Here is a tiny trained network, its code and every weight. The questions are about switching its units off for an input and a class, where a switched-off unit gives its printed mean instead of its output.

import numpy as np


def w(rows, s, z=0):
    codes = np.array(rows[::2]) - 128.0
    scale = np.full(codes.shape[1], s)
    scale[-1] = z or s
    return codes * scale


def f(y):
    return y / 2 * (1 + np.tanh(0.7978845608 * (y + 0.044715 * y**3)))


def log_softmax(a):
    a = a - a.max(-1, keepdims=True)
    return a - np.log(np.exp(a).sum(-1, keepdims=True))


def net(x, mask):
    res = np.array(x, float).reshape(1, 2) / 4 @ E
    y = f(res @ A[0][:, :-1].T + A[0][:, -1])
    res = res + np.where(mask, y, B[0][:, -1]) @ B[0][:, :-1]
    return log_softmax(res[-1] @ U[:, :-1].T + U[:, -1])


A, B = {}, {}
E = w([
[106,166,108,254,183],'x0',
[158,225,68,145,18],'x1',
],0.0082)
A[0] = w([
[144,103,133,31,82,139],'neuron 1',
[110,140,154,131,124,255],'neuron 2',
[115,125,149,31,98,83],'neuron 3',
[155,171,133,145,81,78],'neuron 4',
[140,74,143,98,200,102],'neuron 5',
[108,156,152,218,139,105],'neuron 6',
[140,116,113,120,128,215],'neuron 7',
[118,120,121,119,151,213],'neuron 8',
[140,116,141,133,126,230],'neuron 9',
[142,122,110,86,128,185],'neuron 10',
[119,69,135,145,169,97],'neuron 11',
[135,123,93,154,142,200],'neuron 12',
[140,211,102,163,1,106],'neuron 13',
[127,102,109,96,91,83],'neuron 14',
[124,106,155,119,196,98],'neuron 15',
[108,146,114,193,156,97],'neuron 16',
[144,148,118,234,161,134],'neuron 17',
],0.017,0.0083)
B[0] = w([
[180,118,107,98,21,214],'neuron 1',
[125,124,246,232,127,192],'neuron 2',
[166,151,64,71,44,185],'neuron 3',
[108,115,66,79,175,161],'neuron 4',
[77,68,57,77,187,185],'neuron 5',
[147,150,88,64,41,178],'neuron 6',
[116,117,194,202,106,169],'neuron 7',
[116,96,200,188,136,170],'neuron 8',
[117,104,218,204,122,177],'neuron 9',
[126,132,177,146,90,169],'neuron 10',
[111,77,64,76,171,168],'neuron 11',
[151,113,196,181,108,167],'neuron 12',
[68,16,106,108,220,248],'neuron 13',
[132,142,80,83,106,146],'neuron 14',
[95,69,57,77,167,171],'neuron 15',
[153,145,84,61,72,167],'neuron 16',
[177,107,116,88,4,201],'neuron 17',
],0.024,0.014)
U = w([
[181,157,106,92,9,183],'0',
[39,91,80,101,191,156],'1',
[120,135,247,226,93,252],'2',
[161,201,146,132,122,33],'3',
[133,190,66,91,119,55],'4',
],0.013,0.0029)

Each question gives the input, the list of numbers given to net, and the class t.
The units are the neurons (one row each of A and B). Each row of codes is followed by its name. A weight is (code - 128) times the scale printed after its matrix; where a second scale follows, it is the last column's (A, B and U).
mask holds one flag per neuron, in row order. A switched-off neuron (its flag False) gives its mean, the last column of its row in B, instead of its output. The means were averaged over made-up inputs and are rounded, as every weight is.
A unit's drop is (log p(t) with every unit on - log p(t) with that unit switched off) / (log p(t) with every unit on - log p(t) with every unit switched off).
The circuit of an input: a set's keep is (log p(t) with only the set's units on - log p(t) with every unit switched off) / (log p(t) with every unit on - log p(t) with every unit switched off). Starting from the 12 units with the biggest drops (on a tie, the unit counted first), units are removed one at a time, each time the one whose removal leaves the highest keep (on an exact tie, the one counted first), for as long as the keep stays at least 0.8.
units of the circuit, in order: the units of the circuit, biggest drop first
top k neurons: the k neurons with the biggest drops, biggest first
drop when u is switched off: that unit's drop, to one decimal
input [-3,8], class 1: units of the circuit, in order -> neuron 13
input [-3,0], class 2: top 2 neurons -> neuron 17; neuron 6
input [3,2], class 2: top 2 neurons -> neuron 1; neuron 3
input [4,-3], class 0: top 3 neurons -> neuron 13; neuron 17; neuron 6
input [5,-5], class 0: top 3 neurons -> neuron 13; neuron 17; neuron 6
input [7,-7], class 0: top 4 neurons -> neuron 17; neuron 13; neuron 6; neuron 16
input [-2,-4], class 1: top 2 neurons -> neuron 5; neuron 15
input [3,-2], class 2: top 2 neurons -> neuron 1; neuron 3
input [1,-3], class 2: drop when neuron 13 is switched off -> 1.0
input [2,6], class 1: drop when neuron 13 is switched off -> 0.1
input [8,-6], class 0: drop when neuron 17 is switched off -> 0.9
